[[ 0.89  0.26 -0.32  0.58  0.52  0.42  1.86  0.40 -0.92  0.80 -1.63 -1.34
   1.01  0.75]
 [ 0.07 -0.76 -0.78 -0.64  0.26  0.96  2.52  0.97  0.35  0.59 -1.17 -1.61
  -0.27 -0.55]
 [ 0.65 -3.13 -3.10  4.16 -2.58  0.33  6.42 -5.79 -5.87 -3.09 -6.10  0.26
  -1.36 -0.59]
 [ 1.78 -2.91 -3.53  1.54 -6.83 -0.24  0.99 -1.00 -0.92 -5.32 -4.14  4.44
  -3.29 -6.08]]
:
[[ 1.78 -2.91 -3.53  1.54 -6.83 -0.24  0.99 -1.00 -0.92 -5.32 -4.14  4.44
  -3.29 -6.08]
 [ 0.89  0.26 -0.32  0.58  0.52  0.42  1.86  0.40 -0.92  0.80 -1.63 -1.34
   1.01  0.75]
 [ 0.07 -0.76 -0.78 -0.64  0.26  0.96  2.52  0.97  0.35  0.59 -1.17 -1.61
  -0.27 -0.55]
 [ 0.65 -3.13 -3.10  4.16 -2.58  0.33  6.42 -5.79 -5.87 -3.09 -6.10  0.26
  -1.36 -0.59]]

[[-1.46 -3.21  1.51 -1.46 -3.53 -3.16  2.13  4.91 -1.67 -1.82  3.60]
 [-8.22  4.66 -0.09 -4.43  3.90  5.01 -3.41  0.11 -7.16  2.31 -1.80]
 [ 0.19  6.72 -7.50  1.08  4.55  6.37  5.69 -0.51  0.19 -6.97  6.77]
 [-2.00  4.97 -0.06 -0.84  5.05  5.72 -4.71 -3.62 -1.57  2.66 -6.36]
 [-0.12  6.35 -3.76  0.55  5.34  6.24 -1.29 -5.32  0.06 -0.87 -2.52]]
:
[[-0.12  6.35 -3.76  0.55  5.34  6.24 -1.29 -5.32  0.06 -0.87 -2.52]
 [-1.46 -3.21  1.51 -1.46 -3.53 -3.16  2.13  4.91 -1.67 -1.82  3.60]
 [-8.22  4.66 -0.09 -4.43  3.90  5.01 -3.41  0.11 -7.16  2.31 -1.80]
 [ 0.19  6.72 -7.50  1.08  4.55  6.37  5.69 -0.51  0.19 -6.97  6.77]
 [-2.00  4.97 -0.06 -0.84  5.05  5.72 -4.71 -3.62 -1.57  2.66 -6.36]]

[[ 2.32 -3.81  2.74 -2.61  5.16]
 [-5.18 -1.93 -2.27  5.83  2.57]]
:
[[-5.18 -1.93 -2.27  5.83  2.57]
 [ 2.32 -3.81  2.74 -2.61  5.16]]

[[ 1.62 -2.95 -2.53  1.94 -2.10 -2.10 -2.48 -0.07  3.14 -2.87  0.30  1.07
  -3.11  3.28 -1.90]
 [ 5.09 -7.23  2.64  0.41 -3.35  2.17  2.61 -4.11  0.65 -6.24  1.23 -3.26
  -8.16 -1.50 -1.54]
 [-3.88  4.77  2.41 -0.66  3.81  2.05  2.16  1.42 -0.94  4.93 -1.37  0.92
   5.55 -0.83  3.15]
 [ 1.54 -1.15  4.16 -1.38 -0.69  3.42  4.17 -2.81 -3.36 -1.27  1.05 -3.54
  -1.31 -4.20 -0.08]
 [-0.26  0.78  5.26 -1.52  0.76  4.53  5.37 -1.86 -3.13  0.70  0.05 -2.95
   0.88 -4.21  1.36]]
:
[[-0.26  0.78  5.26 -1.52  0.76  4.53  5.37 -1.86 -3.13  0.70  0.05 -2.95
   0.88 -4.21  1.36]
 [ 1.62 -2.95 -2.53  1.94 -2.10 -2.10 -2.48 -0.07  3.14 -2.87  0.30  1.07
  -3.11  3.28 -1.90]
 [ 5.09 -7.23  2.64  0.41 -3.35  2.17  2.61 -4.11  0.65 -6.24  1.23 -3.26
  -8.16 -1.50 -1.54]
 [-3.88  4.77  2.41 -0.66  3.81  2.05  2.16  1.42 -0.94  4.93 -1.37  0.92
   5.55 -0.83  3.15]
 [ 1.54 -1.15  4.16 -1.38 -0.69  3.42  4.17 -2.81 -3.36 -1.27  1.05 -3.54
  -1.31 -4.20 -0.08]]

[[-3.51  2.54  6.09  6.05 -3.42 -4.94 -2.78  5.89]
 [ 0.28  0.23 -0.41 -0.91  0.94 -1.36  1.45 -2.15]
 [ 3.00 -1.87 -4.43 -4.39  2.82  4.79  2.06 -3.69]
 [-3.41 -0.44  0.71  0.51 -3.73 -2.17 -3.31  1.46]
 [ 1.17 -1.06 -1.66 -1.09  0.49  3.43 -0.37  0.46]]
:
[[ 1.17 -1.06 -1.66 -1.09  0.49  3.43 -0.37  0.46]
 [-3.51  2.54  6.09  6.05 -3.42 -4.94 -2.78  5.89]
 [ 0.28  0.23 -0.41 -0.91  0.94 -1.36  1.45 -2.15]
 [ 3.00 -1.87 -4.43 -4.39  2.82  4.79  2.06 -3.69]
 [-3.41 -0.44  0.71  0.51 -3.73 -2.17 -3.31  1.46]]

[[ 0.00  3.61]
 [-0.15  6.69]
 [ 3.00 -6.36]
 [ 0.98 -1.45]
 [-2.41 -0.31]]
:
[[-2.41 -0.31]
 [ 0.00  3.61]
 [-0.15  6.69]
 [ 3.00 -6.36]
 [ 0.98 -1.45]]

[[-6.69 -0.88]
 [ 0.59 -4.11]
 [ 2.84 -3.04]
 [-2.35 -3.14]
 [-5.85  5.81]
 [-0.29  1.00]
 [ 3.15 -2.68]
 [-0.07  1.57]]
:
[[-0.07  1.57]
 [-6.69 -0.88]
 [ 0.59 -4.11]
 [ 2.84 -3.04]
 [-2.35 -3.14]
 [-5.85  5.81]
 [-0.29  1.00]
 [ 3.15 -2.68]]

[[-0.71 -1.41]
 [ 3.87  0.36]
 [-3.31  5.83]
 [-3.37 -0.81]
 [-2.01  5.70]
 [ 0.07 -3.00]
 [ 1.83  4.03]
 [ 3.55 -6.64]]
:
[[ 3.55 -6.64]
 [-0.71 -1.41]
 [ 3.87  0.36]
 [-3.31  5.83]
 [-3.37 -0.81]
 [-2.01  5.70]
 [ 0.07 -3.00]
 [ 1.83  4.03]]

[[-0.88 -0.20  2.12 -1.01  2.84 -1.41  5.25  4.53 -1.46]
 [ 3.28 -2.52  4.11 -0.67 -1.23  2.18 -3.14  7.87 -3.13]
 [ 0.00  0.46  0.06  0.18  0.00 -0.03  0.26 -0.01  0.03]
 [ 1.25  2.25 -0.43  0.63 -1.40  0.79 -0.84 -1.14  1.73]
 [-2.22 -3.21 -0.26 -3.11 -2.09  1.89 -2.07  1.76  1.54]
 [-1.16 -0.70  1.79  1.88  0.30  2.65 -1.44 -1.30  2.31]]
:
[[-1.16 -0.70  1.79  1.88  0.30  2.65 -1.44 -1.30  2.31]
 [-0.88 -0.20  2.12 -1.01  2.84 -1.41  5.25  4.53 -1.46]
 [ 3.28 -2.52  4.11 -0.67 -1.23  2.18 -3.14  7.87 -3.13]
 [ 0.00  0.46  0.06  0.18  0.00 -0.03  0.26 -0.01  0.03]
 [ 1.25  2.25 -0.43  0.63 -1.40  0.79 -0.84 -1.14  1.73]
 [-2.22 -3.21 -0.26 -3.11 -2.09  1.89 -2.07  1.76  1.54]]
